Below is a small trained network, with its code and all its weights. Each question gives an input and a class and asks what happens when units are switched off, that is, made to give their printed mean instead of their output.

import numpy as np


def w(rows, s, z=0):
    codes = np.array(rows[::2]) - 128.0
    scale = np.full(codes.shape[1], s)
    scale[-1] = z or s
    return codes * scale


def norm(h):
    return h / np.sqrt((h * h).mean(-1, keepdims=True) + 1e-5)


def f(y):
    return np.maximum(y, 0)


def log_softmax(a):
    a = a - a.max(-1, keepdims=True)
    return a - np.log(np.exp(a).sum(-1, keepdims=True))


def net(x, mask):
    res = np.array(x, float).reshape(1, 4) / 4 @ E
    u = 0
    for l in range(3):
        y = f(norm(res) @ A[l][:, :-1].T + A[l][:, -1])
        res = res + np.where(mask[u : u + 4], y, B[l][:, -1]) @ B[l][:, :-1]
        u += 4
    return log_softmax(norm(res)[-1] @ U[:, :-1].T + U[:, -1])


A, B = {}, {}
E = w([
[122,243,37,133,180,68,170,149,131],'x0',
[148,143,190,4,30,59,161,251,126],'x1',
[135,130,121,117,119,131,136,113,133],'x2',
[1,93,157,117,121,5,143,21,116],'x3',
],0.0027)
A[0] = w([
[137,4,237,128,75,195,56,88,136,13],'0.n0',
[120,252,20,148,164,45,152,146,141,1],'0.n1',
[127,150,66,144,194,141,141,89,137,137],'0.n2',
[28,95,145,119,129,33,207,112,101,57],'0.n3',
],0.0034,0.0028)
B[0] = w([
[62,146,79,65,218,166,217,138,119,251],'0.n0',
[37,82,125,29,203,219,255,160,107,253],'0.n1',
[155,79,99,165,137,115,103,95,106,254],'0.n2',
[167,171,184,127,129,134,80,101,145,248],'0.n3',
],0.0062,0.0022)
A[1] = w([
[254,161,63,161,122,182,137,215,128,35],'1.n0',
[72,159,98,127,126,51,154,94,111,4],'1.n1',
[102,155,179,145,114,54,112,61,130,25],'1.n2',
[151,142,164,65,60,74,147,187,137,88],'1.n3',
],0.005,0.0016)
B[1] = w([
[103,154,225,74,162,79,91,22,197,255],'1.n0',
[150,149,167,114,189,166,135,111,193,170],'1.n1',
[215,159,181,83,141,177,83,108,195,181],'1.n2',
[120,129,39,254,117,105,120,147,86,233],'1.n3',
],0.0057,0.004)
A[2] = w([
[90,68,145,99,107,167,177,143,121,133],'2.n0',
[131,158,101,161,76,53,151,201,121,2],'2.n1',
[126,135,113,133,170,106,139,55,178,51],'2.n2',
[140,73,52,254,146,132,104,91,131,68],'2.n3',
],0.0056,0.0016)
B[2] = w([
[91,161,75,138,157,160,200,156,107,193],'2.n0',
[150,61,83,166,90,144,86,91,76,179],'2.n1',
[153,108,159,120,82,131,111,203,136,255],'2.n2',
[143,153,92,135,2,50,125,191,66,219],'2.n3',
],0.0068,0.004)
U = w([
[52,130,75,74,209,176,252,154,117,252],'0',
[181,164,255,95,146,102,66,75,226,65],'1',
[162,116,47,195,31,65,89,152,64,48],'2',
],0.0086,0.0013)

Each question gives the input, the list of numbers given to net, and the class t.
The units are the neurons (one row each of A and B). Each row of codes is followed by its name. A weight is (code - 128) times the scale printed after its matrix; where a second scale follows, it is the last column's (A, B and U).
mask holds one flag per neuron, layer by layer. A switched-off neuron (its flag False) gives its mean, the last column of its row in B, instead of its output. The means were averaged over made-up inputs and are rounded, as every weight is.
A unit's drop is (log p(t) with every unit on - log p(t) with that unit switched off) / (log p(t) with every unit on - log p(t) with every unit switched off).
The circuit of an input: a set's keep is (log p(t) with only the set's units on - log p(t) with every unit switched off) / (log p(t) with every unit on - log p(t) with every unit switched off). Starting from all 12 units, units are removed one at a time, each time the one whose removal leaves the highest keep (on an exact tie, the one counted first), for as long as the keep stays at least 0.8.
units of the circuit, in order: the units of the circuit, biggest drop first
most important unit: the unit with the biggest drop
top k neurons: the k neurons with the biggest drops, biggest first
k most important neurons of layer l: the k neurons of layer l with the biggest drops, biggest first
drop of u: that unit's drop, to one decimal
input [-8,-1,-8,-8], class 0: 3 most important neurons of layer 0	[0.n0; 0.n3; 0.n2]
input [0,-4,4,2], class 2: most important unit	1.n0
input [4,5,0,-3], class 2: units of the circuit, in order	[1.n3; 2.n1]
input [-7,6,-4,4], class 0: top 3 neurons	[0.n0; 2.n0; 2.n3]
input [2,-6,0,8], class 1: 3 most important neurons of layer 1	[1.n2; 1.n3; 1.n1]
input [-8,8,-8,1], class 0: top 3 neurons	[0.n0; 2.n0; 2.n3]
input [-2,2,8,-2], class 0: top 3 neurons	[0.n0; 0.n3; 1.n2]
input [-3,-6,0,-7], class 1: top 2 neurons	[1.n0; 1.n3]
input [-8,2,6,-6], class 0: top 2 neurons	[0.n0; 2.n0]
input [4,-5,3,-1], class 2: top 2 neurons	[0.n2; 2.n3]
input [3,-7,8,8], class 1: top 4 neurons	[1.n2; 1.n3; 1.n1; 0.n3]
input [-8,-5,8,-5], class 0: top 2 neurons	[0.n0; 1.n3]
input [-4,-7,-5,-2], class 2: top 2 neurons	[2.n3; 0.n1]
input [4,-8,-6,-6], class 2: top 2 neurons	[2.n3; 0.n2]
input [2,5,6,8], class 1: most important unit	1.n2
input [-3,2,-6,-6], class 1: top 2 neurons	[1.n0; 0.n1]
input [-8,7,-1,-3], class 0: top 2 neurons	[0.n0; 2.n0]
input [-7,-5,-3,2], class 0: top 2 neurons	[0.n0; 1.n3]
input [6,-4,-1,8], class 1: 2 most important neurons of layer 0	[0.n3; 0.n0]
input [-1,5,8,-2], class 2: units of the circuit, in order	[1.n3]
input [-4,2,7,1], class 0: drop of 0.n0	2.8
input [1,-4,7,-6], class 1: drop of 1.n0	2.0
input [3,-8,-2,6], class 2: drop of 0.n2	0.3
